-0.09	0.64	0.37	0.66	-4.22	-0.46	-1.35	0.66	0.20	1.67	0.09	-3.39	0.82	-1.18	0.07	1.01	1.15	-1.89	0.55	-0.10	0.31	0.44	0.15	0.94	0.28	0.04	2.72	0.59	0.06	0.06	0.33	0.15	-0.08	1.41	1.61	1.05	-0.73	0.08	-0.40	-0.33	1.78	1.93	0.79	1.23	-0.17	0.78	-0.75	2.45	0.74	0.55	0.22	-0.13	1.10	-0.25	1.67	0.41 => z278/(45)
-0.75	-0.19	-0.17	0.82	-2.95	0.02	-0.86	0.80	0.48	3.17	0.41	-2.13	1.63	-1.22	-0.60	0.49	0.98	-3.15	1.12	0.19	0.48	0.12	0.22	-0.26	1.40	0.43	2.43	0.93	-0.32	-0.48	1.38	0.47	-0.54	0.38	0.82	0.01	-1.23	-0.08	-0.90	-0.01	2.16	1.60	0.56	0.83	-0.09	0.53	-1.15	1.96	3.87	0.86	1.01	-0.33	0.81	-0.06	1.60	1.15 => z278/(45)
-0.74	0.36	-0.27	-0.11	-2.39	-0.01	0.42	2.37	-0.33	-0.88	0.16	-1.35	0.17	-0.77	-0.09	-0.03	1.89	-1.26	1.02	0.29	0.14	-0.02	-3.96	-0.17	-0.05	0.02	-1.71	-0.60	0.23	-0.28	-0.41	-0.14	1.18	-0.08	0.75	0.74	2.84	1.14	-0.04	0.01	-0.55	0.76	0.42	1.28	0.62	1.62	-0.18	1.47	0.39	0.34	-1.50	0.61	-0.19	0.24	0.78	0.21 => z446/(39)
0.27	0.15	0.21	0.41	-4.93	-0.53	-1.10	3.69	0.04	-3.16	-0.17	-1.18	1.01	-1.45	-1.48	0.45	1.35	-1.45	0.99	-0.91	-0.51	0.18	-0.31	0.43	0.48	-0.16	-1.13	0.04	0.18	-0.10	-0.25	0.20	0.81	0.30	1.95	1.53	0.55	1.46	-0.55	0.27	-1.24	0.61	-0.03	0.59	1.73	2.72	-0.59	2.80	0.01	0.97	-0.51	0.00	0.88	0.36	1.19	2.26 => z446/(39)
-0.60	-1.39	-0.01	-0.58	-4.53	0.26	-0.18	2.64	-0.20	-2.00	-0.67	-0.63	1.41	-1.90	6.66	-1.50	1.31	-1.14	0.92	-0.44	2.60	0.01	-0.24	-0.42	0.78	0.10	-1.72	0.55	-0.07	0.57	-0.97	-0.42	0.66	0.49	1.01	1.57	-0.54	1.41	-0.36	-0.44	-0.48	1.97	0.75	0.90	0.29	1.68	-0.58	1.92	0.70	0.95	-0.46	0.30	0.00	0.14	-0.13	1.35 => z446/(41)
-1.03	0.49	0.60	-0.19	-4.83	-0.38	0.03	1.17	-1.38	-0.57	-0.55	-2.84	1.83	-0.51	-0.33	0.43	1.56	-2.31	2.88	0.50	-0.52	0.13	-0.49	-0.06	0.30	-0.28	-2.10	-0.43	0.06	0.05	-0.31	-1.30	1.22	-1.30	0.95	1.87	0.23	1.83	-0.28	0.01	0.61	2.32	0.23	1.53	0.04	4.61	-0.14	0.34	0.94	1.31	-0.46	0.53	0.74	0.48	-0.74	0.75 => z446/(43)
-1.32	-0.35	0.40	-0.41	-0.55	0.15	0.15	2.74	0.60	3.75	-0.85	-2.17	0.63	-0.28	-0.18	0.46	1.56	-1.67	0.91	-0.56	1.16	-0.20	-1.21	0.05	1.12	-0.75	-0.32	-0.98	0.30	-0.87	0.12	-0.68	0.57	0.14	1.04	1.27	-1.84	0.75	-1.10	0.53	1.25	2.40	1.12	0.84	0.54	0.66	-1.40	4.08	1.27	1.25	-0.70	-0.24	1.37	0.32	1.39	0.00 => Z712/(38)
0.91	-0.08	-0.05	0.32	-4.08	0.17	-0.54	0.50	-1.12	-1.82	1.71	0.22	2.27	-0.34	0.51	-1.36	0.42	-0.05	1.29	0.95	-0.48	0.82	0.38	0.27	0.92	-0.09	-2.14	1.60	0.48	-0.50	0.69	0.89	0.76	0.80	-0.11	0.38	0.57	0.88	1.04	0.02	-2.56	-0.44	-1.22	0.61	0.40	0.70	0.27	-0.33	0.13	-0.32	0.39	-0.05	-0.12	0.02	-0.73	1.05 => z446/(43)
-3.32	-0.24	0.55	0.40	-1.25	-0.16	0.82	2.46	0.14	3.05	-1.29	-3.78	0.86	-0.36	-0.75	-2.54	0.65	-1.74	0.93	-0.91	1.11	0.10	-0.99	0.70	0.29	-0.30	2.01	-0.96	0.19	-0.74	-0.60	-1.66	-0.28	0.88	1.35	1.45	-1.06	1.49	-0.99	0.60	2.65	3.06	3.67	-0.43	-0.27	1.15	-2.08	3.99	0.97	1.53	-0.63	0.12	1.02	1.09	0.44	0.26 => Z712/(34)
1.28	0.17	0.06	0.64	-1.33	-0.16	-0.36	-1.44	-0.39	1.28	0.05	0.29	0.15	-1.36	0.36	-0.09	1.16	-0.68	-0.42	0.28	0.43	-0.23	0.00	1.46	1.45	0.41	0.04	1.84	0.54	0.22	-0.03	1.08	0.09	-0.58	-0.22	0.32	-1.01	-0.20	0.40	0.27	0.21	-0.08	0.52	0.01	-0.09	-0.85	1.08	0.54	0.91	0.02	0.03	-0.23	0.79	-0.32	0.76	1.98 => Z712/(34)
-1.16	-0.13	1.67	0.83	-3.51	-0.09	0.12	1.95	0.50	2.00	-0.56	-2.55	0.72	-0.47	-0.40	0.44	0.73	-1.85	0.95	-0.32	0.04	0.07	-0.60	-0.17	-0.03	0.07	0.22	0.17	0.76	0.16	-0.24	0.15	0.54	0.62	1.12	0.79	-1.59	0.21	-1.25	0.25	2.25	1.35	0.82	1.15	0.03	1.59	-1.23	2.60	1.82	1.29	0.58	-0.07	0.67	-0.29	0.61	0.50 => z278/(35)
-0.30	0.35	0.33	0.68	-1.20	0.04	-0.15	0.81	0.34	1.05	0.06	-0.53	0.75	-1.83	0.10	0.96	0.21	-0.10	0.26	-0.22	0.95	-0.96	-0.32	0.43	0.69	0.59	-1.67	-0.14	-1.92	0.42	-0.05	1.25	-0.53	-0.19	0.30	1.63	-1.85	-0.23	-0.93	-0.06	0.66	-0.19	0.58	-0.53	-1.10	-0.47	-0.94	0.19	0.60	-0.04	-0.40	0.16	0.15	0.26	0.74	1.24 => Z712/(34)
-0.42	0.09	0.18	-0.28	-3.95	1.09	-0.29	3.47	-0.57	-0.43	0.39	-2.06	1.78	-1.74	0.04	0.22	1.91	-1.37	2.04	0.20	-0.09	0.57	-0.61	-0.49	0.01	0.07	-2.60	0.63	1.30	-0.90	-0.04	-0.13	0.70	0.17	1.07	1.67	-0.69	2.01	-0.65	1.61	1.08	1.41	0.32	0.85	0.11	2.65	0.02	3.14	0.85	0.80	-0.78	0.32	2.14	0.17	-0.13	0.30 => z446/(41)
0.06	1.86	1.65	1.08	-1.39	-0.02	0.01	1.05	-0.57	1.04	-0.60	-0.10	-0.51	-1.10	0.11	-0.63	2.44	-0.81	-0.83	0.33	1.20	-0.37	-0.80	-0.23	0.58	0.29	-0.29	-0.25	0.22	0.12	-0.04	-0.88	-0.44	0.12	-0.56	1.08	-1.50	0.16	-0.18	0.40	-0.21	0.81	0.94	-0.10	-0.10	-0.79	-0.64	0.56	0.48	0.22	-0.44	-1.66	0.67	0.29	-0.07	-0.30 => Z712/(38)
-0.24	0.54	-0.33	-1.11	-4.06	0.04	-0.13	3.09	-0.34	-3.23	-0.53	-0.77	-0.31	-0.48	0.28	-2.18	0.82	-2.66	1.44	0.12	-0.98	0.88	-1.00	0.41	0.04	-0.41	-3.63	0.10	0.01	0.06	-1.14	-0.89	0.41	0.68	1.76	1.57	-0.44	1.80	-0.18	0.38	-1.45	1.06	0.08	1.61	-0.36	2.45	0.72	1.66	0.14	0.91	-1.05	-0.52	-0.32	-0.62	-1.22	0.82 => z446/(41)
-0.64	0.38	0.38	1.00	-0.19	0.18	-0.14	1.79	-0.09	2.75	-0.94	-1.07	-0.16	-1.05	-0.28	-0.03	3.17	-2.24	0.23	0.00	0.24	-0.65	-1.36	-0.06	1.52	-0.73	-0.74	-0.45	0.44	0.47	-2.51	-1.09	-1.26	-0.66	-0.92	0.97	-2.40	0.08	-0.09	0.24	1.52	1.70	0.61	0.55	0.08	-0.10	-1.39	2.42	1.66	1.05	-0.50	-0.12	0.96	0.39	0.52	-0.21 => Z712/(58)
